Below are the code and all the weights of a small trained network. Each question names an input and a target symbol and asks about switching units off, where a switched-off unit gives its printed mean instead of its output.

import numpy as np


def w(rows, s, z=0):
    codes = np.array(rows[::2]) - 128.0
    scale = np.full(codes.shape[1], s)
    scale[-1] = z or s
    return codes * scale


def f(y):
    return y / 2 * (1 + np.tanh(0.7978845608 * (y + 0.044715 * y**3)))


def softmax(a):
    e = np.exp(a - a.max(-1, keepdims=True))
    return e / e.sum(-1, keepdims=True)


def log_softmax(a):
    a = a - a.max(-1, keepdims=True)
    return a - np.log(np.exp(a).sum(-1, keepdims=True))


def net(x, mask):
    ids = ['ΘΛΩαβγδεζημξπστ'.index(c) for c in x.split()]
    T = len(ids)
    res = E[ids] + P[:T]
    q, k, v = (res @ M[0].T for M in (Q, K, V))
    z = softmax(np.where(np.tri(T) > 0, q @ k.T / 3**0.5, -1e9)) @ v
    res = res + np.where(mask[0], z, O[0][:, -1]) @ O[0][:, :-1]
    y = f(res @ A[0][:, :-1].T + A[0][:, -1])
    res = res + np.where(mask[1:17], y, B[0][:, -1]) @ B[0][:, :-1]
    return log_softmax(res[-1] @ U[:, :-1].T + U[:, -1])


Q, K, V, O, A, B = {}, {}, {}, {}, {}, {}
E = w([
[97,96,125],'Θ',
[243,38,176],'Λ',
[90,93,120],'Ω',
[102,97,125],'α',
[97,96,121],'β',
[89,95,117],'γ',
[98,95,124],'δ',
[97,89,118],'ε',
[110,102,125],'ζ',
[92,89,112],'η',
[133,101,101],'μ',
[249,204,59],'ξ',
[210,227,211],'π',
[105,55,179],'σ',
[117,93,219],'τ',
],0.014)
P = w([
[115,146,94],'0',
[132,138,104],'1',
[147,132,120],'2',
[158,118,137],'3',
[176,114,138],'4',
[184,104,155],'5',
[205,98,161],'6',
[213,95,174],'7',
[230,85,180],'8',
[233,78,186],'9',
[254,76,198],'10',
],0.0081)
Q[0] = w([
[133,67,150],'h1',
[127,205,124],'h1',
[115,253,165],'h1',
],0.052)
K[0] = w([
[183,54,126],'h1',
[69,202,114],'h1',
[4,188,63],'h1',
],0.031)
V[0] = w([
[55,83,181],'h1',
[159,180,131],'h1',
[124,182,251],'h1',
],0.013)
O[0] = w([
[43,91,198,3],'h1',
[145,196,86,115],'h1',
[126,194,255,140],'h1',
],0.0087,0.0025)
A[0] = w([
[84,160,132,73],'n1',
[105,80,123,70],'n2',
[132,120,126,109],'n3',
[2,136,116,94],'n4',
[116,98,128,131],'n5',
[121,104,124,114],'n6',
[93,129,114,153],'n7',
[95,102,187,131],'n8',
[140,152,149,68],'n9',
[105,135,142,174],'n10',
[147,148,120,59],'n11',
[102,166,116,163],'n12',
[143,109,162,18],'n13',
[105,85,101,52],'n14',
[119,68,113,55],'n15',
[118,121,168,2],'n16',
],0.017,0.0089)
B[0] = w([
[66,153,78,101],'n1',
[43,64,233,130],'n2',
[121,123,121,121],'n3',
[7,241,161,161],'n4',
[160,4,194,169],'n5',
[159,61,125,135],'n6',
[166,31,160,126],'n7',
[49,102,31,254],'n8',
[99,96,39,137],'n9',
[208,136,207,171],'n10',
[36,75,155,121],'n11',
[201,123,148,129],'n12',
[110,196,148,136],'n13',
[191,222,154,132],'n14',
[188,78,196,151],'n15',
[162,198,189,121],'n16',
],0.018,0.0029)
U = w([
[209,49,170,243],'Θ',
[105,145,144,248],'Λ',
[204,253,238,216],'Ω',
[147,116,187,99],'α',
[160,125,185,1],'β',
[136,121,210,31],'γ',
[135,115,231,52],'δ',
[139,127,208,17],'ε',
[159,141,47,50],'ζ',
[143,114,225,34],'η',
[134,109,220,37],'μ',
[96,59,154,82],'ξ',
[138,126,201,23],'π',
[133,127,230,45],'σ',
[133,113,213,42],'τ',
],0.0065,0.0069)

Each question gives the input, a string of symbols that net reads in full, and the target symbol t.
The units are the heads (3 rows each of Q, K, V and O) and the neurons (one row each of A and B). Each row of codes is followed by its name. A weight is (code - 128) times the scale printed after its matrix; where a second scale follows, it is the last column's (O, A, B and U).
mask holds one flag per unit, heads first, then neurons. A switched-off unit (its flag False) gives its mean, the last column of its rows in O or B, instead of its output. The means were averaged over made-up inputs and are rounded, as every weight is.
A unit's drop is (log p(t) with every unit on - log p(t) with that unit switched off) / (log p(t) with every unit on - log p(t) with every unit switched off).
The circuit of an input: a set's keep is (log p(t) with only the set's units on - log p(t) with every unit switched off) / (log p(t) with every unit on - log p(t) with every unit switched off). Starting from the 12 units with the biggest drops (on a tie, the unit counted first), units are removed one at a time, each time the one whose removal leaves the highest keep (on an exact tie, the one counted first), for as long as the keep stays at least 0.8.
circuit, biggest first: the units of the circuit, biggest drop first
top k neurons: the k neurons with the biggest drops, biggest first
drop when u is switched off: that unit's drop, to one decimal
input β μ Ω ξ μ μ ξ μ Θ, target ζ: circuit, biggest first => (h1)
input β μ Ω, target Θ: circuit, biggest first => (h1 n7 n15)
input σ μ τ β, target Λ: circuit, biggest first => (n8 h1 n4)
input Λ Λ τ π τ π, target Λ: top 2 neurons => (n8 n9)
input β τ γ σ π ε σ μ ζ, target ξ: circuit, biggest first => (n8 h1)
input μ β γ μ β μ μ β τ μ, target Λ: circuit, biggest first => (n8 h1)
input π μ μ Θ μ μ τ, target Λ: top 2 neurons => (n8 n9)
input σ τ σ μ α σ γ, target ξ: top 2 neurons => (n8 n5)
input δ μ β μ Ω μ μ α ξ π Ω, target Ω: top 2 neurons => (n8 n5)
input π ε β ζ τ η, target Λ: top 2 neurons => (n8 n4)
input α β α μ μ β β ξ μ σ ε, target ξ: drop when h1 is switched off => 1.0
input Ω μ τ μ μ τ α, target Λ: drop when n14 is switched off => 0.0
input η μ η, target Θ: drop when n7 is switched off => 0.2
input δ μ Θ, target Θ: drop when n7 is switched off => 0.2
